Each row is followed by roughly how far along a hidden order it lies, from 0 to 15. A new part has a new order.
(in the rows, 100 means zero)
[109 105 100 100 103 100 102 123  99  99 104  99  69  96 106  91 101 100
  93 100  91  99 106 121  92 101  99 113 100  99 101  98 100  96 101 104
 104  97 101  99 110  95 100  99 100  90 102  99  99 100 102  99 105 101
 113 149  98  94  95  96 100 102  92 100 102 102 105 105 101  98 124 100
 110  91  92 104  98 103  97  99 100  77  99 116  99 103  96 100  86  99
  98 100  97 101 101 103  99  99 100  98  99 105 133  99  93 101 141  99
  74  99  93 105 111  88  99  97 133 101 101 106 100  99 100  99  98  99
 101  99 125  99 117 100  79 104 100 111  99  99  92 100  78 100  51 100
 100  97 106 102 101 100  92 101 102 100 111  89 108  87  94  73 102 101
 110 101  42  85 102  64  97  83  97  99  98  96  96  92 123 103  89 136
 100 112 128  99 105 100 100 109 103 101 174 100 101 101 100 102 105  98
  88 102 104 100 108 101  93 101  95 101 102  99  99 103 101 106 104 103
 102 100 118 142  97 100 114  90  99 109  91  71 103 101 102 101 100 100]
1
[132 100 100 100  95  72 100 117 103 100 114 100  94 100 114  95 100 100
 107 107 100 104  99 119 101 105 103 100 102 102  76 100 100 100 100 100
 101  98 100 100 102 100 100 100  97 101 100 100 106 100  99 103 100 103
 101 140 100 100 101  98 100 101 103 126 100 100 101 102  99 101 100 104
 100 100  98 101  98  95  95  96  95  84 124 110 100 103  92 100  83  96
 100 100 106 100 101 103  98 106  99 108  98  84  92 100 101 101 105 107
  99 100  92 103 100 113  96 100 100 100 100 102  99 100  92 101  98 100
 100 100  98 101 100  84  99 101 109 100  96  98  90  70  73  87  68 100
 100  99 101 103 101 104  43 100 100 100 100 108 100  62  93  79 100 100
 105 100  96  93  90 112 100  98 100 100  93 100 104 100 101 100  99 113
  98 121 102 125 100 100 100 100 100 100 101 100 100 105 100  99 100 100
  95 105 124 100 100 101 100 101  88 105 104 101 107 200 101 100  97 100
 113 105 113 157  96  99 127 100 101 100 100  99 100 104  96 119  95 101]
5
[103  97 100  88  67 120 100  99  98 108  99  99 124 101 101 100 100 100
 102  99  95 101  96 102 102  96 103  80 105  91  99 101 100  99  98  95
 100 100 112 101 112 100  99 100  99  89  98  97  91 101 162 101  93  99
  98 101 107  74 102 100 100 101 101  54 100  93  99  97  96  97  89  97
 108 101 100  98 103 102 100  99 101 115 100 100  98 100 103 100 108 106
 100 103 100  88 100  92 102  95 101  99  59 103  97  99 103  99 102  93
  92 102 101 101 103  98 100 100 106  99 102 107 100 101 100 101 102 101
 111 100  72  89  98 105  65  86 101  94 101 105 111  99 115 116  97  99
  92  98 100  96 100  98 200  96  99 100  99  97  90 101 120 103  99  97
  92 103  90  98  99  99 105  97  95 101 101 103 106 106  73  99  92 114
  97  97 129 126  98 100 100 105 101  99  23 100 104 102  82 100 118  96
 109  91  41 100 100  99  97 100 109 100  93 102 101 151  98 100 105 100
  94  93  82  60 102 100  98 101  93 104 106 100  99 100 103 115 100  99]
10
[136  98 100 114 124  63 100 101  88  96 114 100 105  93 116 100 100 100
 106 100 100 106 100 112 100 107 107  97 100 106 100 102 101 101  97  95
  98  99 109  99  98  99 100 100  96 105  91  99 105  99  99 100 100 100
  92  99 100 107 100  99 102 100 110 119  97  91 101 100 100 101 108 103
 101 101 200 102 100  94 100 100 100 100 136 103 104 100 100 100  87  95
  98 100 101 101 101 102 111 100 100 100 100 100 100 100 100 101  82 106
 107  99 100 100  95  99  99 117  73 102 100 100 100 100  93 100 100 100
 132 100 101  99 106 100 100 100 110 100  96  92  86  67  82 100  84 100
 123 101 100 101 100 100 102 106 100 101 107 100 100  72  97 101 100 102
 101 100 101 100  92 131 102  73 100  99  99 104 107 100 110 100  93 100
  95 100  99 126 101 106 100 100 100  97 101 106 102 103  98  95  75 116
 105 103  99  91 104 102 102 100  87 105  99 101 101 175 100 100  97 100
 100 100 106 107 100  69 127  85  87 131 100  99 102 105  95 130 101 100]
7
[100 104 100  97  99  96 100 129 133 105  92 100 139 102 102  99  96 100
 106 106 100 101  92  71 111  99 107  80 103  99 100 107 101  93  97  99
 100 101 111  94 107  99  99 101  97 100 101  97 101 100  95 103  93 105
  80  54 101  99 103 101  94 101 101  52  92 100  83  99  99 162 100  99
 100 101  67  98 102  95 104 100 102 119  97  66 100 100  96  99  99 109
  98 103 101  84 100  92  79  94 101  96 102  99  94 105 105  98  89  95
 102 102 101  97 111  99 101 101  97  96 100 100 100 102 107  96 100 101
 144  99 100 100 101  96 101  89 103  91 100 101 111 102 101 112 114 100
  96  99  94 100 100 100 106 100  95 100  98 111  99 100 104  89 103 100
  90 102 120 102 100 124 105  98  99 101  96 104  99 108  73 100  92 101
 100  99  80 128  99 100 100 101 100  99 104 101 115  95  91 100 105 104
 100  90  62 100  95  99  99  99 101 101 100 101  98 198  97 100 101 100
 103 100  76 101  68 100 100 100  97 101 104 107  98 100  99 101 101 100]
15
[101 105 100 101  51 143 100 130 134 110  83  99 101 103 100 100 103 100
  94  87 102 103  97  83 104  94 100  97 104  88 116  97 100  91 100  97
 102 100 110 102 115 100  99  86  99  82 110  97  92 101  98  98 100 102
  98 101 107  76 104  99  95 102 101  64 106 100  74  97 100 100  89  97
 100 105  94  96 100 100 100 100 100 101  59  92  97 103 103 100  99 101
 103 100  93 100  99  94  78  97 100 101  96  99  95 102 101  99 129 102
 100 102  99 101 100  98 100 103  99  96 100 107 100 100 107 103 101 100
  99  97  97 101 106 110 100  99  99 100 101 108 109 115 113 119  75  98
  99 100 100  97 101  97 200  97  99 103  99 100  97 146 129  67  99  96
  98 100  99 102  98  99 104  97  94 102 101 101  98 101  79 101  97  98
 103 101 167 101  98 103 101 101 100 108 105  99  92 102 100 100 127 100
 107  94  40 105 107  99  98 100 109 100  93 103 100 115  99 104 106 100
  94  94  92  65  83 113  97 112 101 100 100  92 100 100 104 100 104  99]
5
[101  98 100  97 149  81  97 100  82 100  99 100 115 100 100 100 100 107
  98 101  98 107  92  99 107 105 107  86 100 100  99 101 100 100 100 100
 100 100 102  99 100 100 102 100  97  95  98 100 100  99  97 101  94  99
  99 100  99 112  98 102 100 101 101 100  97 100 101  99  99  67 100 100
  98 100 151 101 100 103 102 100  92 101 103  97 103 100  98 100 102 101
 101 100 105  84 100  99  99 100 100  96  16 100  70 100 110 100  76 101
  99  99  99  96  99 128 100 102 100  99 102 100 100 100  97  96 100 101
 106 100  98  78  92 100 127  99 111  85  99  91  86  74 104 101 111 101
 108 105  96  98 101 101  95 100  97 102 100 100  94 100  91 100  93 100
  97  96 200 102 102 147 100  89  93 102 101 100  99 106 101 100 105  70
 100 101  80 116  98 110  98  91 100 100 108 111  92  98 100 100 100 107
 115 101  43 100 100  99  99 100  97 100 100 101  91  98 101 100  99 100
 102 103  99 105 110  68 110 101  69 114 126  66  99 103  99 100  91 101]
5
[ 85  97 100  84 102  99 103 100 100 108  99 100  84 100 101  96 100 101
 102 100 101 101  97  98  99  99 100  98 103  86 115  93  99  94 100 100
 100 100 100  69 115  99 100 100 100 101 109  98 102 100  94 100 100  99
 102 100 105  81 101  97 100 101  93  91 111 101  82 100 103 183  97  98
  99  99 101  98 101 100 100 100 100 101 101 105  97 103 102 100  99 101
 104 104  91 116 100 100  99 100 101 107  36 114 136 101 101  99 143 100
  99 102 100 104  99  87 100 101 130  97  97 100 100 100  99 107 100  99
  99 103  95  99 100 105  60  93 100 107 101 112 106 111 104 115  65 100
  94  97 103  98 100  97  96 100  99 102 104 100  98 130 133  61  99 100
 100  99  36 103 100 102 100 107  93 101 101  98  95  96  94 103  87 134
 100 101 180 100  99 102 102 100 100  99  98  99 100  98  85 111 131  86
  99 101  97 100 101 100  90 100  99 101 100 101 107 118 100 106 106 103
 102  97 104  99  90 117  98 100  94 101  98 101 100 100 104 114 105 100]
1
[100  98 100 107 100  64  97 115  98  99  99 101 101  95 101 104 100 104
 105 100 102 108  97 106 107 100 100  98 100 101 100 101 100 100  96  91
  96  99  99 125  98 100 102  95  96 103  98 100 103  99  98 100  96 104
  85  98  98 110  99 101 101  96 101  99  95  89 111  99  94  33 100 102
  99  97  98  99 100 100  99 100  91  98 101  98 105 102  94 100  94 100
  97 100 108  95 100 100 140 100 100 100  39  99  99  99 109  99 101 100
 116  99 100 101  81 132 100 114  50 100  99 100 100 100 100 101 100 101
  99 132  98 102 100 101 100  97 113  88 101  90  87  69  95  99  99 100
 118 104  96 100 100 103 191 103 100 101  99 112  94  96  86  94  99 101
 100  99 173  99  99 145 106  79  95 101  89 100 107 105 103 100  98 101
  95 100  41 126  99 100  99 100 104  99  85 110  99 101 102  94  80 114
 112 101  68 100 106 101 100 101  92 105 102 102  95  94 100 100  99 100
 102 104  99 127 101  64 100 100  78  98  99 101 101 104  99 132  92 101]
7
[100 103 100  90 100  98 103  99 121  99  95 100  98  99 100  92 103 101
  89  82  99  99 104 111  98  97  99 104 101  88 101  90 100  94 100 103
 105 100 103  99  99 100 100 100 100  81 105 100  97  99  66  97 102 100
 109 101  99 102  96 100  99  98  90  99 114 103  91 101 101 140 100  99
 112  92 104 103  99 100  99 100 101  83  61  99 100 100  99 100 102  99
  99 104 100 100 102 101  96  99 100 109 101 100 106 101  99 101 146  99
  69  99 100 100 107 102  97 105 140 100  95 107  99  99 100 106  99  99
 100 108 116 130 115  95 101 101  97 100  98 110  96  99  93 102  54 100
 100  97 106 101 101  99  93 103 101 101 101  96 103 107 119  66 101 100
 101 101  26  86  92  96  98 101  95  98 104  96 101  93 110 104 104  96
 107 106 160 110 102 102 102 110 102  96 175  89 101  99 100 100 100  90
  92  99  98 100 110 101  92 100  99 101 100  99 110 140 101 107 106 103
  96  99 102 112  95 100 100 100 100 100  93  77 100 100 104 114 105  99]
0
[ 98  99 100  87  96  96 100 100  79 102  92 100 104 101 114 106 107 100
 103 101  97 101  93  96 106 101 104  96 100  95  88  99  99  98  98 100
 100 100 108 114  99 107 101  92 100 101 111 100  99  99  94 100  92 100
  99 101 102 115 104 102  99 102 115  99 101  94  92  98  99 106  99  98
  97  98  94  97 102 101 100 104  99 112 101 101 100 100 103 101  99 101
  99 100 101 100  99  99 171  99 100 100 100  96  94  99 101  99  91 101
 120  99 100 100  99 114 111 101  50  99 104 100 100 101 100  98 100 101
  75 131  48  69  89 134 130  92 108  87 101  93  90  89 100 100 121 100
  98 106 100  97 100  99 200 100  99 102  99 100  94 142 100 100  92  98
  98  96  98 105 108 102 100  97  91 101  97 106  99 100  72 100  97  65
 102 101 104 103  95 101 100 101 100 102 104 110  82  98 101  88 101  97
 119 102  94 100 111 100  99 101 100 101 101 102 102  95 100 101 101 100
 103 101  98 100 119  99  99 125 101 100 129  76  98 101  97 134  94 100]
2
[100  91 100 101  98  98 101 122 101 102  97 101  79  94 110  91  98  99
 107  97 101 103  95 120 104  99  99 101 100  99  99 103 100  94 101 103
 104  97  98 100 100  94  99  95  98 101  96  98 107 101  59 101 106 100
 106 148 103  97 106  99 102 107 100  98  98  98 116 100 101  44 128 102
 107  90  97  96  98 101  95 100  99 102 103 101 102 103  99  99  78  99
 104 105 100 130 101  99  73 101 100 102 103  93  94  99  99  99 124 102
 101 102 100 106 108  95  96 119  97 100  91 104 100  99  94 101  97 102
  98 122 113 136 118 102 101 104 100 108  99 101 107  81 101  99  51 100
  99  98 103 100 100 100  15 100 103  99  98  99  95  99 107  81  98 100
 106  99  74  93  88 105 101  99  96 100 102 101  98 100 105 103  80 131
 101 102  92 119  97 101 101 104 100  89 162  99  99 103 106  99  89 100
  92 108  98 100 107  98  94 101  91 105 102 102 111 102 100 100  98 100
 105 104 114 102  97  94 123 100 102 121  88  66 100 101  96 113 101 100]
3
